Below is a small trained network, with its code and all its weights. Each question gives an input and a class and asks what happens when units are switched off, that is, made to give their printed mean instead of their output.

import numpy as np


def w(rows, s, z=0):
    codes = np.array(rows[::2]) - 128.0
    scale = np.full(codes.shape[1], s)
    scale[-1] = z or s
    return codes * scale


def f(y):
    return np.maximum(y, 0)


def log_softmax(a):
    a = a - a.max(-1, keepdims=True)
    return a - np.log(np.exp(a).sum(-1, keepdims=True))


def net(x, mask):
    res = np.array(x, float).reshape(1, 5) / 4 @ E
    y = f(res @ A[0][:, :-1].T + A[0][:, -1])
    res = res + np.where(mask, y, B[0][:, -1]) @ B[0][:, :-1]
    return log_softmax(res[-1] @ U[:, :-1].T + U[:, -1])


A, B = {}, {}
E = w([
[112,130,137,117,132,126,124,113],'x0',
[100,209,129,156,55,160,218,74],'x1',
[153,187,110,59,94,100,112,209],'x2',
[31,56,111,70,157,74,210,134],'x3',
[173,125,58,127,72,72,107,9],'x4',
],0.011)
A[0] = w([
[108,102,98,155,159,106,69,131,50],'N0',
[147,81,105,125,85,76,76,200,58],'N1',
[145,89,117,103,174,99,79,141,106],'N2',
[127,138,247,76,139,183,136,202,51],'N3',
[141,168,95,62,122,104,108,151,89],'N4',
[166,65,101,185,174,134,164,99,95],'N5',
[131,100,102,68,71,96,81,52,199],'N6',
[130,163,118,58,87,139,105,137,31],'N7',
[172,102,77,133,94,89,131,113,24],'N8',
[168,159,124,60,105,88,126,121,174],'N9',
[81,132,128,154,120,145,115,69,192],'N10',
[134,109,179,137,166,179,101,54,110],'N11',
[71,97,53,120,156,69,191,120,158],'N12',
[119,104,162,159,117,137,143,96,43],'N13',
[100,187,119,146,40,148,223,116,51],'N14',
[157,180,94,59,174,118,125,143,44],'N15',
[164,172,153,146,103,165,51,114,246],'N16',
[102,98,149,156,144,137,101,84,4],'N17',
],0.013,0.0041)
B[0] = w([
[162,154,205,80,202,109,29,171,180],'N0',
[185,157,130,94,168,126,95,143,199],'N1',
[100,189,121,130,200,77,60,110,215],'N2',
[88,1,114,153,153,197,114,98,242],'N3',
[219,56,137,93,51,142,166,99,182],'N4',
[203,89,130,22,86,126,196,102,200],'N5',
[99,71,109,253,161,164,120,138,245],'N6',
[154,80,206,31,135,153,162,129,163],'N7',
[42,84,119,144,175,187,16,50,183],'N8',
[148,62,128,108,138,164,220,100,191],'N9',
[124,91,179,104,196,154,166,198,202],'N10',
[173,111,102,37,78,111,181,130,204],'N11',
[59,177,119,85,93,130,182,187,238],'N12',
[140,119,151,67,102,174,83,196,166],'N13',
[143,175,161,96,254,99,24,138,243],'N14',
[123,125,189,102,82,155,170,141,167],'N15',
[79,126,18,89,131,61,186,203,250],'N16',
[151,100,159,58,75,147,113,109,168],'N17',
],0.0075,0.013)
U = w([
[214,95,164,53,80,193,150,81,75],'0',
[142,207,161,117,205,111,16,110,93],'1',
[80,44,76,223,125,202,89,103,140],'2',
[141,102,91,154,149,104,159,164,255],'3',
[64,129,2,124,77,51,140,221,73],'4',
[141,118,127,173,69,126,123,97,128],'5',
],0.0082,0.0067)

Each question gives the input, the list of numbers given to net, and the class t.
The units are the neurons (one row each of A and B). Each row of codes is followed by its name. A weight is (code - 128) times the scale printed after its matrix; where a second scale follows, it is the last column's (A, B and U).
mask holds one flag per neuron, in row order. A switched-off neuron (its flag False) gives its mean, the last column of its row in B, instead of its output. The means were averaged over made-up inputs and are rounded, as every weight is.
A unit's drop is (log p(t) with every unit on - log p(t) with that unit switched off) / (log p(t) with every unit on - log p(t) with every unit switched off).
The circuit of an input: a set's keep is (log p(t) with only the set's units on - log p(t) with every unit switched off) / (log p(t) with every unit on - log p(t) with every unit switched off). Starting from the 12 units with the biggest drops (on a tie, the unit counted first), units are removed one at a time, each time the one whose removal leaves the highest keep (on an exact tie, the one counted first), for as long as the keep stays at least 0.8.
units of the circuit, in order: the units of the circuit, biggest drop first
most important unit: the unit with the biggest drop
top k neurons: the k neurons with the biggest drops, biggest first
drop of u: that unit's drop, to one decimal
input [-2,-6,4,-2,-8], class 2: most important unit	N3
input [-6,0,6,-3,1], class 0: top 2 neurons	N4, N7
input [-4,3,-5,8,-7], class 4: top 4 neurons	N12, N6, N8, N9
input [8,6,-8,8,-6], class 0: units of the circuit, in order	N16, N6
input [-5,-4,6,2,7], class 2: top 3 neurons	N6, N8, N5
input [0,-4,-1,-6,4], class 4: top 3 neurons	N16, N14, N3
input [-4,-8,-4,7,-8], class 1: top 4 neurons	N2, N0, N6, N16
input [-1,0,4,-1,5], class 2: top 4 neurons	N6, N8, N5, N11
input [-7,-6,3,-3,8], class 2: top 4 neurons	N6, N8, N14, N9
input [-3,7,-8,2,-5], class 0: top 2 neurons	N2, N5
input [-4,-6,6,-4,-1], class 0: top 2 neurons	N4, N14
input [-3,-7,-8,-4,6], class 0: top 4 neurons	N5, N11, N14, N17
input [3,8,4,-4,6], class 1: top 2 neurons	N14, N3
input [-3,3,-1,2,8], class 2: most important unit	N6
input [-7,7,-7,8,0], class 4: top 2 neurons	N12, N4
input [-4,-8,2,1,-5], class 1: drop of N2	0.2
input [4,-1,1,-6,-4], class 4: drop of N16	0.8
input [-3,-2,-7,-3,3], class 0: drop of N5	0.2
